(in the rows, 128 means zero)
Known rows:
[102 128 130 100 138 125 125 137 119 131 137 133 143 136 116 149 134 129
 127 129 130 135 133 143 131 114 127 122 131 112 132 119] -> (87)
[119 149 122 160 142 112 117 139 113 126 117 114 129 135 125 169 141 114
 113 142 108 152  82 142 170  91 149 134 127 110 139 121] -> (733)
[185 130  98 108 123 126 135 119 118 129 121  87 137 137 145 153 127 151
 108 114  99 167 158 137 128 119 128 110 163 111  87 125] -> (300)
[125 129 154 104 136 120 118 145 100 134 108 125 147 138 133 167 159 131
 107 110 116 139 103 120 145 124 131 127 140 109 141 129] -> (882)
[ 85 129 131 167 124 130 119  97 104 117 155 161 139 117 114  99 130 128
 147 136 144 109 134 125 104 169 128 138 101 128 115 129] -> (602)
[136 156 102 192 129 114 118 129  96 131 135  95 134 126 126 164 126 134
  97 149  95 153 112 146 181 116 155 131 136 117 110 141] -> (1391)
[ 82 145 101 115 126 109 121 114 112 125 117 149 132 131 134 155 126 132
 114 147 146 117 132 140 131 156 117 108 149 117 137 116] -> (1022)
[199 113 140 128 121 133 139 119 164 116 127 126 106 141 119  82 131 121
 142 149 131 124 203 125 105 142 124 109 136 123 154 105] -> (112)
[214 107 130 151 129 149 145 119 187 123  91 103  82 128 162  86 127 105
 145  89 119 143  81  97 123  93 118 139  98 156 118 128] -> (854)
[178 133 117 142 118 148 128 147 112 137 142 116 119 132  97 110 119 153
 127 164 134 141 183 166 111 139 141  81 145 128 123 136] -> (1058)
[ 69 138 129  77 134 107 120 132  79 124 133 122 162 126 138 194 117 143
 114 115 122 121 121 111 161 116 129 141 152 114 136 114] -> (1376)
[118 138 143  74 123 107 116 145 121 157 152 146 108 115 143 196 105 126
 118 141 139 132 152 152 118 135 133 153 160 129 135 110] -> (836)
[ 98 132 125 140 123 132 120 127  85 129 178 136 165 124  96 133 123 153
 124 151 121 116 199 152 131 153 139 129 132 120 109 140] -> (645)
[190 109 151 160 130 150 145 132 175 120 104 123 108 127 130  39 124 108
 147 109 126 111  86  92 117 118 125 144 102 150 137 141] -> (675)
[ 56 131 135 102 139 116 117 136  99 135 144 125 156 130 131 175 132 130
 120 111 122 138 109 126 142 103 132 137 132 109 135 132] -> (1576)
[153 103 163 145 129 145 144 116 162 106 139 149 131 122 112  51 124 115
 162 115 128  88 137  96 116 132 122 167  87 152 130 132] -> (311)
[ 57 144  99 105 126 112 118 116 103 128 129 148 139 127 130 173 122 134
 120 143 146 116 137 143 139 151 116 114 139 123 133 115] -> (139)
[196 133 135  83 121 117 123 146 141 156 155 159  83 125 133 158  97 124
 126 163 153 132 190 167  98 144 131 123 165 130 130  92] -> (1316)
[ 88 142 121 100 118 117 113 124  96 129 119 154 135 127 131 195 149 134
 114 140 143 110 136 141 144 159 123 125 136 130 136 119] -> (1424)
[218 114 121 175 129 147 142 124 183 116  90 105  76 127 157  86 128  97
 145 103 113 147  74 100 135  88 125 144  89 159 118 124] -> (36)

Facts:
(1008) sugo:dofa vastidruk:c vafelum:(972)
(101) sugo:graflos vastidruk:b
(102) sugo:dofa vastidruk:a vafelum:(140)
(1022) sugo:lapo vastidruk:d
(1040) sugo:klazak vastidruk:a vafelum:(1125)
(1051) sugo:graflos klagadrun:(984) vastidruk:a vafelum:(1515)
(1058) sugo:flebritrul vastidruk:c vafelum:(309)
(1061) sugo:mekom klagadrun:(788) vastidruk:e vafelum:(675)
(1087) sugo:flebritrul klagadrun:(1122) vastidruk:e vafelum:(984)
(11) sugo:dofa vastidruk:d vafelum:(558)
(112) sugo:flebritrul klagadrun:(1142) vastidruk:a vafelum:(928)
(1122) sugo:dofa klagadrun:(112) vastidruk:b vafelum:(1463)
(1123) sugo:graflos vastidruk:b vafelum:(120)
(1125) sugo:mekom klagadrun:(1238) vastidruk:b vafelum:(1087)
(1142) sugo:kloplu klagadrun:(157) vastidruk:c vafelum:(439)
(1159) sugo:dofa klagadrun:(1288) vastidruk:c vafelum:(300)
(1165) sugo:kloplu klagadrun:(1087) vastidruk:b vafelum:(1252)
(1166) sugo:lapo vastidruk:d vafelum:(1357)
(117) sugo:klazak klagadrun:(602) vastidruk:e vafelum:(36)
(1175) sugo:graflos vastidruk:b vafelum:(1573)
(120) sugo:graflos klagadrun:(450) vastidruk:a vafelum:(699)
(1225) sugo:lapo klagadrun:(828) vastidruk:c vafelum:(735)
(1238) sugo:klazak klagadrun:(1394) vastidruk:d vafelum:(117)
(125) sugo:klazak vastidruk:d vafelum:(101)
(1252) sugo:kloplu vastidruk:b vafelum:(174)
(1253) sugo:dofa vastidruk:b vafelum:(680)
(1288) sugo:mekom vastidruk:e
(1295) sugo:dofa vastidruk:d vafelum:(1253)
(1316) sugo:flebritrul klagadrun:(1357) vastidruk:d vafelum:(454)
(1322) sugo:flebritrul klagadrun:(1376) vastidruk:a vafelum:(278)
(1357) sugo:mekom klagadrun:(1431) vastidruk:b
(1376) sugo:mekom vastidruk:d vafelum:(1563)
(1388) sugo:kloplu klagadrun:(882) vastidruk:c
(1389) sugo:kloplu vastidruk:d vafelum:(1008)
(139) sugo:dofa klagadrun:(875) vastidruk:d
(1390) sugo:lapo klagadrun:(181) vastidruk:e vafelum:(218)
(1391) sugo:graflos vastidruk:c vafelum:(733)
(1394) sugo:lapo klagadrun:(1424) vastidruk:c vafelum:(1166)
(1397) sugo:flebritrul klagadrun:(433) vastidruk:c vafelum:(157)
(140) sugo:mekom klagadrun:(139) vastidruk:d
(1405) sugo:klazak klagadrun:(1397) vastidruk:e
(1420) sugo:klazak vastidruk:d
(1424) sugo:dofa klagadrun:(950) vastidruk:d
(1428) sugo:lapo vastidruk:a
(1431) sugo:dofa klagadrun:(837) vastidruk:e vafelum:(1058)
(1447) sugo:lapo klagadrun:(159) vastidruk:c vafelum:(26)
(1453) sugo:klazak klagadrun:(439) vastidruk:e vafelum:(1388)
(1459) sugo:kloplu klagadrun:(218) vastidruk:d vafelum:(788)
(1460) sugo:kloplu klagadrun:(437) vastidruk:b vafelum:(1122)
(1463) sugo:graflos vastidruk:b vafelum:(1428)
(1468) sugo:dofa vastidruk:d vafelum:(1022)
(1474) sugo:mekom vastidruk:b vafelum:(1322)
(1509) sugo:flebritrul vastidruk:e vafelum:(4)
(1515) sugo:mekom klagadrun:(675) vastidruk:c
(1520) sugo:graflos klagadrun:(647) vastidruk:b
(1524) sugo:graflos klagadrun:(1295) vastidruk:e vafelum:(1538)
(1538) sugo:klazak vastidruk:a vafelum:(227)
(1548) sugo:flebritrul klagadrun:(422) vastidruk:e
(1551) sugo:dofa vastidruk:e vafelum:(177)
(1563) sugo:flebritrul klagadrun:(323) vastidruk:c vafelum:(1295)
(1564) sugo:flebritrul vastidruk:c vafelum:(1468)
(157) sugo:klazak vastidruk:a vafelum:(991)
(1573) sugo:klazak klagadrun:(797) vastidruk:b vafelum:(587)
(1576) sugo:mekom klagadrun:(101) vastidruk:e vafelum:(950)
(159) sugo:mekom klagadrun:(972) vastidruk:b vafelum:(112)
(1599) sugo:graflos klagadrun:(666) vastidruk:a
(1606) sugo:dofa klagadrun:(1573) vastidruk:a
(168) sugo:flebritrul vastidruk:a vafelum:(1474)
(171) sugo:lapo vastidruk:a vafelum:(1376)
(174) sugo:lapo vastidruk:a vafelum:(311)
(177) sugo:kloplu vastidruk:b vafelum:(1051)
(181) sugo:klazak klagadrun:(224) vastidruk:b vafelum:(1142)
(189) sugo:kloplu vastidruk:a vafelum:(1316)
(218) sugo:flebritrul klagadrun:(1405) vastidruk:c vafelum:(1389)
(224) sugo:flebritrul vastidruk:e
(227) sugo:kloplu klagadrun:(1165) vastidruk:e vafelum:(751)
(26) sugo:graflos vastidruk:d vafelum:(426)
(268) sugo:graflos vastidruk:b vafelum:(1459)
(277) sugo:lapo vastidruk:a vafelum:(1431)
(278) sugo:graflos klagadrun:(1459) vastidruk:a vafelum:(1564)
(279) sugo:lapo klagadrun:(87) vastidruk:a vafelum:(159)
(280) sugo:kloplu klagadrun:(1563) vastidruk:d vafelum:(647)
(291) sugo:mekom klagadrun:(452) vastidruk:b
(300) sugo:kloplu vastidruk:c vafelum:(673)
(309) sugo:graflos vastidruk:d vafelum:(1460)
(311) sugo:klazak vastidruk:b vafelum:(1394)
(323) sugo:dofa klagadrun:(1322) vastidruk:b
(328) sugo:graflos klagadrun:(785) vastidruk:a vafelum:(882)
(358) sugo:klazak klagadrun:(751) vastidruk:a vafelum:(139)
(36) sugo:kloplu vastidruk:b vafelum:(1453)
(366) sugo:dofa klagadrun:(1159) vastidruk:b
(373) sugo:flebritrul vastidruk:d vafelum:(455)
(378) sugo:lapo vastidruk:a vafelum:(291)
(382) sugo:klazak vastidruk:e vafelum:(545)
(394) sugo:graflos klagadrun:(854) vastidruk:c
(4) sugo:mekom klagadrun:(140) vastidruk:c vafelum:(1159)
(422) sugo:dofa klagadrun:(771) vastidruk:d vafelum:(171)
(426) sugo:dofa vastidruk:b vafelum:(854)
(433) sugo:dofa vastidruk:e vafelum:(828)
(437) sugo:lapo klagadrun:(227) vastidruk:d
(439) sugo:kloplu klagadrun:(455) vastidruk:c vafelum:(358)
(443) sugo:flebritrul klagadrun:(1125) vastidruk:e
(450) sugo:flebritrul vastidruk:e vafelum:(378)
(452) sugo:flebritrul vastidruk:c
(454) sugo:dofa klagadrun:(366) vastidruk:a vafelum:(1397)
(455) sugo:kloplu klagadrun:(1463) vastidruk:c vafelum:(999)
(46) sugo:kloplu klagadrun:(1051) vastidruk:c
(47) sugo:kloplu klagadrun:(1468) vastidruk:e
(488) sugo:graflos vastidruk:e
(506) sugo:graflos klagadrun:(488) vastidruk:c
(540) sugo:mekom klagadrun:(1225) vastidruk:e vafelum:(277)
(545) sugo:graflos klagadrun:(279) vastidruk:b vafelum:(682)
(558) sugo:klazak vastidruk:a vafelum:(1391)
(573) sugo:lapo klagadrun:(358) vastidruk:b
(587) sugo:mekom vastidruk:d vafelum:(11)
(602) sugo:klazak klagadrun:(1447) vastidruk:a
(607) sugo:klazak klagadrun:(1252) vastidruk:b vafelum:(1606)
(624) sugo:klazak klagadrun:(1576) vastidruk:d
(645) sugo:klazak vastidruk:c vafelum:(102)
(647) sugo:kloplu klagadrun:(680) vastidruk:b
(666) sugo:lapo klagadrun:(171) vastidruk:d
(673) sugo:lapo vastidruk:c vafelum:(373)
(675) sugo:lapo vastidruk:b vafelum:(1390)
(680) sugo:kloplu vastidruk:d
(682) sugo:dofa vastidruk:b vafelum:(433)
(699) sugo:graflos klagadrun:(506) vastidruk:d
(726) sugo:klazak klagadrun:(624) vastidruk:c vafelum:(422)
(733) sugo:graflos vastidruk:e vafelum:(875)
(735) sugo:kloplu klagadrun:(836) vastidruk:d vafelum:(726)
(751) sugo:flebritrul klagadrun:(1061) vastidruk:a vafelum:(1420)
(756) sugo:kloplu vastidruk:a vafelum:(1238)
(771) sugo:mekom klagadrun:(443) vastidruk:c vafelum:(1551)
(785) sugo:klazak vastidruk:a vafelum:(645)
(788) sugo:mekom klagadrun:(587) vastidruk:b vafelum:(836)
(797) sugo:flebritrul vastidruk:c vafelum:(801)
(801) sugo:klazak vastidruk:a vafelum:(540)
(812) sugo:flebritrul vastidruk:b vafelum:(1509)
(828) sugo:klazak klagadrun:(1390) vastidruk:e vafelum:(125)
(836) sugo:dofa klagadrun:(1548) vastidruk:d vafelum:(189)
(837) sugo:klazak klagadrun:(735) vastidruk:d
(854) sugo:kloplu vastidruk:b vafelum:(280)
(87) sugo:dofa klagadrun:(699) vastidruk:e vafelum:(328)
(875) sugo:dofa vastidruk:d vafelum:(756)
(882) sugo:graflos klagadrun:(291) vastidruk:e vafelum:(1165)
(928) sugo:lapo vastidruk:c vafelum:(168)
(942) sugo:dofa vastidruk:e vafelum:(1175)
(950) sugo:mekom klagadrun:(46) vastidruk:a vafelum:(268)
(972) sugo:dofa klagadrun:(1520) vastidruk:a vafelum:(1040)
(984) sugo:flebritrul klagadrun:(1388) vastidruk:d vafelum:(797)
(991) sugo:dofa vastidruk:e vafelum:(450)
(999) sugo:dofa vastidruk:e vafelum:(607)

Rows:
No name comes twice in this set of rows, the named rows included.
[130 101 155 154 137 137 134 137 162 144 140 137 107 111 155  94 108 101
 134  81 122 109  88  81 132 115 122 176  90 155 121 151] | (788)
[153 112 154 173 131 148 136 126 159 107 138 153 115 120 108  51 127 106
 161 128 124  90 133 105 134 122 135 169  74 158 132 130] | (1573)
[ 22 131 137  94 138 126 117 164  91 139 132 109 156 127 120 168 135 140
 126 114 134 133  77 129 141  86 135 113 127 118 159 148] | (540)
[199 123 121 136 127 146 137 129 155 121 124 147 105 133 113  75 123 122
 142 150 139 121 154 146 109 138 124 113 125 139 125 115] | (751)
[131 103 158 175 125 141 139 129 174 121 124 106 107 126 134  67 126 105
 153 114 127 108 127  85 121 118 125 137  87 149 166 144] | (1122)
[130 135 137 171 129 133 121 125 115 107 152 151 129 124  98 121 129 117
 143 157 123 104 153 137 159 127 145 156  93 139 131 122] | (558)
[127 127 134 130 134 120 132 133 134 126 111 111 137 127 144 125 123 127
 119 109 116 130  86 102 137 111 131 143 136 125 132 133] | (328)
[110 131 126 144 132 120 132 131 131 131 110 115 131 125 146 117 126 124
 118 109 122 125  79 110 137 122 129 137 133 125 132 140] | (120)
[122 142 122 100 127 114 123 130 103 122 122 135 135 131 128 162 118 137
 119 144 137 124 133 134 137 143 130 113 156 116 142 109] | (1166)
[123 132 133  96 138 129 127 153 123 133 126 128 139 139 112 129 132 133
 128 134 134 138 112 144 126 113 133 108 143 113 142 124] | (1390)

The same things again, as new rows of numbers:
Known rows:
[150 143 158 134  95 116 151 132 151 144 145  93 175  90 164 125 124 108
 116 185 178 102 133 101 179 151 134  85  99 107 121 153 150 141 153] -> (756)
[156 134 106 134 129 127 143 115 107 139 153 163 102 135 134 137 141 107
 137 119 132 147 122 130 127 134 127 105 137 132 138 111 163 117 135] -> (1123)
[150 134 155 138 103  89 123 122 150 136 134  76 161  99 130 117 122 119
  98 166 186 102 124  86 155 130 113 101 116 105 121 163 133 127 130] -> (455)
[186 130 124 162 118 121 175 112  99 131 181 143 141 110 120 136 120 111
 107 154 160 146 117 118 149 123 135  95 155 137 153 113 171 111 117] -> (1391)
[ 86  93 131  67 169  87  78 155 129 127  91 169 116 145 131 124 129 137
 131 103  69  97 155 143  96 172 128 137  99 108 124  93 108 115 134] -> (1576)
[103 120 120 112 148 132 122 150 121 116 108 148 117 145 107 125 124 129
 147 116  74 140 131 137 112 126 115 157 126 131 114 115 114 130 128] -> (139)
[178 128 132 155  94 112 180 110  91 120 167 123 148 110 109 154 111 126
 116 148 162 145 115  97 150 102  96 103 158 145 126 133 162 103 124] -> (278)
[158 132 144 163  99 151 167 115 114 126 160 118 164  95 146 145 116 138
 116 152 172 122 125 144 149 117 157 111 155 149 148 139 147 123 121] -> (1538)
[124 136  91 116 155 122 106 141 106 145 123 193  66 146 128 119 150  96
 159 102  81 158 129 134 116 155 129 126 117 118 143 103 183 117 133] -> (733)
[192 131 127 152  77  99 186 124 104 119 176 125 147 108 101 174  98 108
 142 120 172 133 124  89 148 102  88 128 165 137 152 133 144 111 130] -> (1051)
[165 132 145 144 115 131 171 121 142 128 160 100 174 107 138 130 116 120
  98 172 165 113 128 121 156 129 143 100 127 126 131 126 127 140 131] -> (171)
[123 123 131 136 138 147 115 130 127 131 137 150 124 114 151 128 132 139
 132 126 129 123 131 163 126 137 158 137 134 129 139 119 134 127 124] -> (812)
[106 126 117 110 166 145 114 150 152 129 106 146 127 142 124 111 131 116
 131 131  74 125 138 141 120 150 147 144 100 121 127 104 118 150 137] -> (1376)
[103 125 119 117 156 149 130 155 126 122 119 168 121 138 131 122 128 120
 155 129  61 141 138 154 128 144 142 148 114 124 127 100 138 141 139] -> (875)
[126 113 102 130 202 131  79 142 143 129 117 170  88 147  98  95 138 118
 108 109  69 137 127 162  85 152 158 164 124 117 160  74 124 126 103] -> (942)
[104 129 120 129 150 157 108 144 134 132 103 156 109 129 139 119 133 129
 145 116  93 129 136 153 117 146 152 150 120 139 145 119 149 130 130] -> (373)
[106 149 146 105 109 111 110 147 150 154 122 130 132 113 179 119 149 102
 154 157 135 111 137 114 168 166 125  99  76  91 106 154 146 150 170] -> (36)
[ 97 124 109 109 171 147 102 148 129 129 117 175  98 155 130 115 143 122
 152 109  64 146 137 162 109 144 149 152 113 119 128  99 117 145 130] -> (999)
[143 120 154 156  92 129 158 123 110 113 147 104 172  98 127 144 111 157
 111 153 162 116 119 136 145  92 128 128 162 146 124 145 128 116 114] -> (751)
[159 129 145 143 119 126 163 118 140 129 162 104 170 106 139 128 123 118
 102 169 161 114 129 123 154 133 146 105 121 119 131 125 124 139 130] -> (928)

Rows:
No name comes twice in this set of rows, the named rows included.
[103 130 122 106 141 114  96 146 147 129  94 125 110 146 112 115 131 119
 134 114  99 128 132 108 117 145 106 141 101 118 117 129 130 130 136] | (666)
[113 122 131  94 131 154 145 102 149 127 138  75 108 148 115 147 112 161
 126  77 133 137 138 109 121 137 120 145 113 106 108 129  54 143 133] | (1125)
[ 91 121 128 106 150 125 109 155 145 119  94 131 125 147 107 119 124 128
 131 123  78 128 134 123 114 131 115 155 109 122 109 122 105 140 130] | (140)
[159 112 116 103 140 103 136 119  93 137 151 185 110 125 147 153 133 117
 133 117 125 119 144 131 122 164 138  81 133 134 148  88 172  93 141] | (268)
[163 122 150 133 100 107 143 132 135 128 160  82 155  96 118 137  93 115
 122 135 165 125 133  89 155 132 115 129 140 108 135 145  94 128 135] | (1394)
[155 129 114 155 105 161 163 107 121 120 134  98 167 133 163 137 128 111
 129 150 187 118 133 146 123  85 170  97 182 204 133 160  69 138 129] | (1058)
[181 125 101 158 162 115 114 110 121 135 160 161  93 125 104 118 136 106
  96 124 138 149 115 129 108 140 140 122 148 130 166  86 176 103 109] | (1175)
[140 137 136 125 112 179 236  77 139 113 180  93 157 141 117 166 115 187
 101 104 154 123 126 139 142 106 141 117 116 123 131 104 102 153 113] | (1008)
[144 112 152 146 116 125 172 125 110 108 164 112 173 113 112 146 105 145
 111 155 136 128 123 132 144  95 123 129 154 132 116 124 101 123 115] | (1159)
[ 96 131 127 114 137 109  83 136 134 123  84 134 108 166 116 111 113 115
 129 121 105 121 128 118 117 143 103 137  95 117 111 121 135 138 121] | (437)
[138 130 156 178 101 132 143 131 112 118 153 106 160  90 121 126 117 148
 121 162 152 137 108 137 152  87 126 147 160 124 126 154 130 123 110] | (1397)

Now the same things, written a new way:
Known rows:
[100 107 125 163  80 169 161 116 119 116 146 170 162 186 164 101 122 141
  99 101 109  99 178 123 134 121 159 151 140 144 102 124 158 102] -> (101)
[141 162 107  97 169 127 182 145 145 138  91  84 102 111 152 135  98 159
 111 163 166 156 118  76 133 154 148  97 152 116 186  92  92 119] -> (227)
[112  98  94 102  95 170 105 134 131 128 118  92 142 104 150 109 173 171
 112 116 127 166 105 112 140  79  93 151 112  92  84 162  85 104] -> (437)
[159 168 138 182 141  97 135  96 142 147 172 166 115 147  98 167 131 127
 124 166  93 124 146 127 151 169 144 135  96 145 140 163 119 180] -> (1551)
[140  98 106 116 131 160 100 115 133  95 102  95 114 107 111 163 166 157
 134  93 104 134 104 135 169  87 102 134 112  88  95 144 143 163] -> (171)
[135 179 169 138 137 101 107 129 106 153 179 174 109 129  97  90  78  96
 166 155  97 120 113 173  78 172 174 142  95 176 176 167 157  91] -> (4)
[156 139  89  94 163 134 119 143 127 104  94 103  88 109 131 168  93 123
 123 151 111 150  96 131 170 175 146 142 121 106 182 155 153 123] -> (1509)
[114 147 178 189  77 112 117  87 117 141 176 179 137 154  79 138 142 117
 146 146  96  97 175 160 122 165 141 103  93 171  89 158 152 166] -> (682)
[114 173 134  92 155 140 197 154 121 152  99 168 157 181 155  80  74 115
  95 133 163  88 145 117  91 123 185 124 169 177 180 103 135  87] -> (1388)
[102  91  98  94 115 145 138 152 123 129  82  83 153 114 147 118 172 155
 104  96 154 145  99 109 153  87  95 137 134  87  91 122  75  94] -> (624)
[120 180 157  91 173 121 171 157 109 126 144 155 122 145 151  85  71 105
 135 107 166 102 134 126  90 109 183 130 170 168 176  89 155  89] -> (726)
[ 98  86  89 102  87 151 174 155 116 114  83  91 158 110 151 166 161 171
 101 105 140  99 102  97 171  80 101 108 134  84  83 100  93 109] -> (680)
[163 104 131 163 142 158 106 113 168 120 120  97 145 106 130 128 168 147
 105 112 114 136 149  98 148 112  89 152 148  82  87  86  95 165] -> (120)
[123 165 150  99 163 162 146 134 104  97 168 176  98 157 141 114  80 111
 142 108 107  97 139 153  99 149 182 145 139 174 178 146 164  91] -> (673)
[115  93  92 111 111 118  96 112 173  94  85 101 102 118 136 140 162 127
 146 117 120 157 100 112 154 101  92 131 108  83  97 134 151 165] -> (277)
[141 135 112 187  80  82 112  95 169 148 159 132  99 112  78 119 167  94
 122 162  95 112 120 150  94 167  91 137 103 131  87 119 114 181] -> (972)
[135  95 100 112 135 162 104 121 130  99 102  96 112 105 110 173 164 154
 138 100 106 137 100 140 165  94 102 133 113  85 101 144 146 161] -> (174)
[116 109 110 181  83 124 110 122 138 153 172 114 166 112 112 119 168 164
 109 161  90 123 137 147 121 171  90 147  92 116  85 154  75 166] -> (139)
[163 155  95  96 171 108 111 140 169 111 117  95  90 107 145 106  87 111
 113 166 119 164 104 104 119 170 115 154 143 124 174 128 125 139] -> (1390)
[109 119 133  98 152 129 143 156 109 122 118 111 131 115 144  97 106 118
 128  79 159 109 122 128 105  74 144 103 150 163 143  91 150  84] -> (607)

Rows:
No name comes twice in this set of rows, the named rows included.
[120 173  97  95 171 110 121 135 177  96 106  81  80 115 151  89  89 133
 149 161 150 172  94  80 110 161 102 135 104 108 184 155 143 114] | (1087)
[ 97 103 108  95 115 130 186 151  93 150  84 115 155 142 160  90 129 122
  90  92 169  92 122 120  99  86 152 134 166 167 113  74 121  89] | (647)
[104  96  98 118 118  98 143 138 131  99  83  91 123 112 133 164 165 148
 120 106 159 110 113  86 170  74 100  76 133  79  92  84 133 151] | (1389)
[103  89  92  93  87 158 144 147 110 107  79  87 159 112 151 161 172 169
 104  98 144 124 100 111 167  79  95 119 116  87  91 132 110  97] | (1420)
[116 152 149 148  83 122  95 104 102 129 182 170 121 107  80 152 138 108
 168 113  86 113 116 167 120 161 127 115  86 169 110 165 163 125] | (1474)
[121 107 115 158  91 170 160 136 125 141 144 163 153 177 146  86 146 108
  97  95  99  95 176 144  90 126 129 161 169 169  96  86 132  91] | (1520)
[110 109 117  97  99 161 112 150 116 131 144 135 155 135 153  84 118 128
 122 102 132 129 119 147  93 101 128 154 143 169 117 146 154  85] | (573)
[131 131 134 174  79 111  91 130 143 154 171 133 170 114 136 102 166 159
 100 157  98 116 151 164 146 164  88 146  96 105  86 169  68 175] | (1424)
[141 174 159  98 156 134 127 139 129 132 166 164 107 152 152  83  81  94
 139 129 140 124 142 147  82 150 186 153 158 172 179 120 157  90] | (1225)
[125 177 182 143 142  88  98 133 106 150 178 178 147 140 111  84  78  93
 173 163 138 143 117 166  86 172 178 150 101 169 174 161 163  91] | (771)
[127 109 185 161  78 101  90 109 108 169 172 169 138 110  92 111 115 115
 165 154 137 144 103 171  81 162  96 142  91 171 128 164 154 125] | (788)
[103 153 103  93 127 161 152 143 105 116 134 179 137 177 163  96  74 112
 130 121 141 115 111 155  94 159 181 148 129 174 185 159 161  85] | (452)
[121 111  99  92 110 100  93 146 174  89  86  89 101 105 149  95 168 128
 115  98 160 154  97 147 131  88  92 104 109  79  99 151 130 168] | (984)
[100  83  95  93 123 125 121 155 111 113  92  87 159 106 148 132 162 133
 103 105 157 154  97 102 160  82  97 144 158  82  86 106  80  94] | (837)

